Below are the code and all the weights of a small trained network. Each question names an input and a target symbol and asks about switching units off, where a switched-off unit gives its printed mean instead of its output.

import numpy as np


def w(rows, s, z=0):
    codes = np.array(rows[::2]) - 128.0
    scale = np.full(codes.shape[1], s)
    scale[-1] = z or s
    return codes * scale


def f(y):
    return y / 2 * (1 + np.tanh(0.7978845608 * (y + 0.044715 * y**3)))


def softmax(a):
    e = np.exp(a - a.max(-1, keepdims=True))
    return e / e.sum(-1, keepdims=True)


def log_softmax(a):
    a = a - a.max(-1, keepdims=True)
    return a - np.log(np.exp(a).sum(-1, keepdims=True))


def net(x, mask):
    ids = ['ΓΘΞΠΨΩαβδεημτφ'.index(c) for c in x.split()]
    T = len(ids)
    res = E[ids] + P[:T]
    u = 0
    for l in range(2):
        r = res
        for j in range(2):
            rows = slice(2 * j, 2 * j + 2)
            q, k, v = (r @ M[l][rows].T for M in (Q, K, V))
            z = softmax(np.where(np.tri(T) > 0, q @ k.T / 2**0.5, -1e9)) @ v
            o = O[l][rows]
            res = res + np.where(mask[u + j], z, o[:, -1]) @ o[:, :-1]
        u += 2
        y = f(res @ A[l][:, :-1].T + A[l][:, -1])
        res = res + np.where(mask[u : u + 4], y, B[l][:, -1]) @ B[l][:, :-1]
        u += 4
    return log_softmax(res[-1] @ U[:, :-1].T + U[:, -1])


Q, K, V, O, A, B = {}, {}, {}, {}, {}, {}
E = w([
[160,157,71,134,203,196,103,140,130,129],'Γ',
[124,140,146,134,180,120,189,205,142,110],'Θ',
[172,179,219,196,128,146,133,200,110,157],'Ξ',
[148,168,136,146,118,158,131,233,99,162],'Π',
[68,102,31,164,139,217,115,65,112,78],'Ψ',
[221,118,103,77,141,187,119,167,110,124],'Ω',
[177,160,139,115,110,157,192,209,152,101],'α',
[143,113,140,147,185,93,164,75,84,131],'β',
[230,108,178,66,149,187,56,157,111,85],'δ',
[161,178,86,81,56,143,70,126,192,192],'ε',
[175,67,109,162,34,134,89,88,158,195],'η',
[183,173,127,181,117,117,85,16,93,144],'μ',
[137,97,104,92,70,155,247,119,57,203],'τ',
[161,39,142,2,215,85,90,158,133,96],'φ',
],0.017)
P = w([
[190,190,57,186,82,158,181,93,108,189],'0',
[69,165,226,60,164,237,97,74,70,186],'1',
[154,156,115,174,207,79,183,58,254,169],'2',
[121,227,140,159,46,64,101,185,81,119],'3',
[115,90,252,80,99,134,91,181,9,126],'4',
[133,148,121,225,182,136,185,71,223,128],'5',
],0.0086)
Q[0] = w([
[162,132,58,128,139,83,111,140,148,133],'0.h1',
[91,190,191,165,82,156,174,142,153,178],'0.h1',
[199,115,90,158,140,60,113,165,177,36],'0.h2',
[82,92,1,78,65,143,201,53,210,84],'0.h2',
],0.0069)
K[0] = w([
[132,76,138,114,211,126,167,169,76,92],'0.h1',
[99,198,139,255,107,126,224,145,110,145],'0.h1',
[226,119,173,129,199,123,92,174,103,25],'0.h2',
[147,99,104,97,143,251,200,124,53,169],'0.h2',
],0.0071)
V[0] = w([
[134,23,115,194,108,153,133,183,157,140],'0.h1',
[95,89,160,79,146,132,97,88,153,79],'0.h1',
[144,115,112,94,123,129,136,71,107,38],'0.h2',
[93,114,119,109,144,159,134,186,70,2],'0.h2',
],0.0064)
O[0] = w([
[70,54,235,121,142,101,128,76,208,162,80],'0.h1',
[158,2,143,187,200,119,78,98,95,80,38],'0.h1',
[229,104,69,104,166,49,133,77,112,190,92],'0.h2',
[194,82,128,81,125,122,137,135,180,25,3],'0.h2',
],0.0066,0.0065)
A[0] = w([
[133,99,90,137,254,142,176,184,255,46,181],'0.n1',
[198,155,152,137,176,197,112,191,185,204,140],'0.n2',
[224,134,220,61,117,188,95,159,54,221,250],'0.n3',
[61,97,105,175,189,64,225,52,120,113,94],'0.n4',
],0.0064,0.0023)
B[0] = w([
[124,96,153,146,127,99,153,155,163,245,147],'0.n1',
[117,148,106,92,175,151,109,99,126,32,192],'0.n2',
[97,123,126,128,114,163,125,65,112,155,255],'0.n3',
[108,102,72,108,217,196,100,180,57,127,170],'0.n4',
],0.012,0.0096)
Q[1] = w([
[41,160,190,106,93,144,78,104,74,159],'1.h1',
[133,164,2,169,82,132,183,131,144,119],'1.h1',
[83,66,215,86,67,127,111,83,162,130],'1.h2',
[230,105,44,191,216,22,217,231,193,120],'1.h2',
],0.0074)
K[1] = w([
[175,125,195,164,77,81,3,192,116,149],'1.h1',
[54,193,46,71,110,100,182,135,71,150],'1.h1',
[153,56,184,66,55,101,151,83,94,196],'1.h2',
[103,119,102,173,194,178,178,82,194,124],'1.h2',
],0.0061)
V[1] = w([
[37,187,146,99,121,127,170,151,50,152],'1.h1',
[182,190,181,201,129,176,203,79,92,108],'1.h1',
[109,141,106,76,66,125,243,131,29,254],'1.h2',
[172,143,128,214,131,103,140,78,216,187],'1.h2',
],0.0056)
O[1] = w([
[155,123,116,65,131,145,209,138,122,207,225],'1.h1',
[188,110,113,175,219,74,197,158,169,143,188],'1.h1',
[136,118,154,124,99,2,97,77,157,151,252],'1.h2',
[149,106,117,184,63,106,68,157,154,164,117],'1.h2',
],0.009,0.014)
A[1] = w([
[46,152,197,184,102,68,95,192,218,188,239],'1.n1',
[115,174,52,182,106,83,179,139,137,171,5],'1.n2',
[5,67,168,168,199,172,87,115,82,183,85],'1.n3',
[121,96,128,135,254,205,154,204,100,112,43],'1.n4',
],0.007,0.0017)
B[1] = w([
[117,23,132,253,160,140,190,45,130,108,185],'1.n1',
[75,137,193,199,30,133,2,200,200,117,254],'1.n2',
[108,127,60,79,89,116,110,178,236,108,197],'1.n3',
[72,161,188,120,186,132,53,122,133,50,192],'1.n4',
],0.0088,0.0099)
U = w([
[178,141,162,180,134,160,35,134,132,137,1],'Γ',
[105,69,111,207,156,201,116,118,100,160,50],'Θ',
[206,105,37,73,213,119,254,108,100,174,223],'Ξ',
[126,181,197,153,122,176,150,151,121,122,86],'Π',
[194,173,78,185,162,118,78,142,19,218,189],'Ψ',
[76,56,7,157,118,175,136,100,115,127,198],'Ω',
[170,84,193,75,153,79,109,55,119,112,105],'α',
[138,95,125,146,102,150,199,172,163,93,206],'β',
[44,109,78,62,81,224,179,193,103,232,116],'δ',
[183,192,91,64,80,78,162,132,243,53,122],'ε',
[151,105,161,109,83,102,113,147,174,112,98],'η',
[64,127,91,103,29,152,13,187,130,104,105],'μ',
[57,142,134,118,177,105,73,119,116,87,103],'τ',
[135,168,164,177,147,147,160,48,112,46,125],'φ',
],0.0066,0.0042)

Each question gives the input, a string of symbols that net reads in full, and the target symbol t.
The units are the heads (2 rows each of Q, K, V and O) and the neurons (one row each of A and B). Each row of codes is followed by its name. A weight is (code - 128) times the scale printed after its matrix; where a second scale follows, it is the last column's (O, A, B and U).
mask holds one flag per unit, layer by layer, with each layer's heads first. A switched-off unit (its flag False) gives its mean, the last column of its rows in O or B, instead of its output. The means were averaged over made-up inputs and are rounded, as every weight is.
A unit's drop is (log p(t) with every unit on - log p(t) with that unit switched off) / (log p(t) with every unit on - log p(t) with every unit switched off).
The circuit of an input: a set's keep is (log p(t) with only the set's units on - log p(t) with every unit switched off) / (log p(t) with every unit on - log p(t) with every unit switched off). Starting from all 12 units, units are removed one at a time, each time the one whose removal leaves the highest keep (on an exact tie, the one counted first), for as long as the keep stays at least 0.8.
units of the circuit, in order: the units of the circuit, biggest drop first
most important unit: the unit with the biggest drop
k most important neurons: the k neurons with the biggest drops, biggest first
k most important neurons of layer l: the k neurons of layer l with the biggest drops, biggest first
which heads matter: for each layer, one digit per head in row order, 1 if its drop is at least 0.15 and else 0, layers parted by /
input β β ε Ψ β, target δ: units of the circuit, in order : (0.h2; 1.n3; 0.n2)
input β ε β β β, target Ξ: units of the circuit, in order : (1.n2)
input β ε β β μ Ω, target Ξ: 2 most important neurons : (1.n2; 0.n4)
input ε ε β τ δ, target α: which heads matter : 00 / 01
input β Π β ε Ω, target δ: units of the circuit, in order : (0.n3; 1.n2; 1.h1; 0.h2)
input β ε α β, target Ψ: units of the circuit, in order : (1.n3; 0.n2; 1.n4)
input α β τ, target δ: which heads matter : 01 / 00
input ε Ω α, target β: 4 most important neurons : (0.n1; 1.n1; 1.n2; 0.n3)
input β μ ε τ Ξ, target α: which heads matter : 00 / 01
input ε τ μ μ Ω, target Ψ: units of the circuit, in order : (0.h2; 1.n3)
input τ β β τ Ξ, target α: units of the circuit, in order : (1.h2; 0.n3; 0.n2)
input β Π Ω Θ, target β: which heads matter : 01 / 00
input β β β β Ω, target Ξ: 2 most important neurons : (1.n2; 0.n3)
input β β β β δ, target τ: 2 most important neurons of layer 0 : (0.n1; 0.n2)
input φ Θ β δ β φ, target Ω: most important unit : 0.n1
input ε Θ μ φ, target α: units of the circuit, in order : (1.h1; 0.h2; 1.n2; 0.h1)
input β τ Ξ β ε, target δ: 2 most important neurons of layer 1 : (1.n2; 1.n4)
input β α β ε ε, target δ: 2 most important neurons : (1.n2; 1.n4)
input β ε β ε β φ, target Ω: 3 most important neurons : (0.n1; 1.n1; 1.n3)
input η α Ψ, target μ: 2 most important neurons of layer 0 : (0.n4; 0.n1)
input β Ω β Π, target δ: 3 most important neurons of layer 0 : (0.n2; 0.n3; 0.n1)
input β Π η φ Θ, target μ: most important unit : 1.h1
input ε β τ Π Ξ Ψ, target μ: units of the circuit, in order : (1.n3; 0.n2; 1.n2; 1.n1)
input β η β ε β Θ, target Θ: 3 most important neurons : (0.n1; 1.n1; 0.n2)
input β Ω τ η, target Θ: 2 most important neurons : (1.n1; 0.n2)
input β ε ε η Ξ, target Ω: 2 most important neurons : (1.n1; 0.n3)
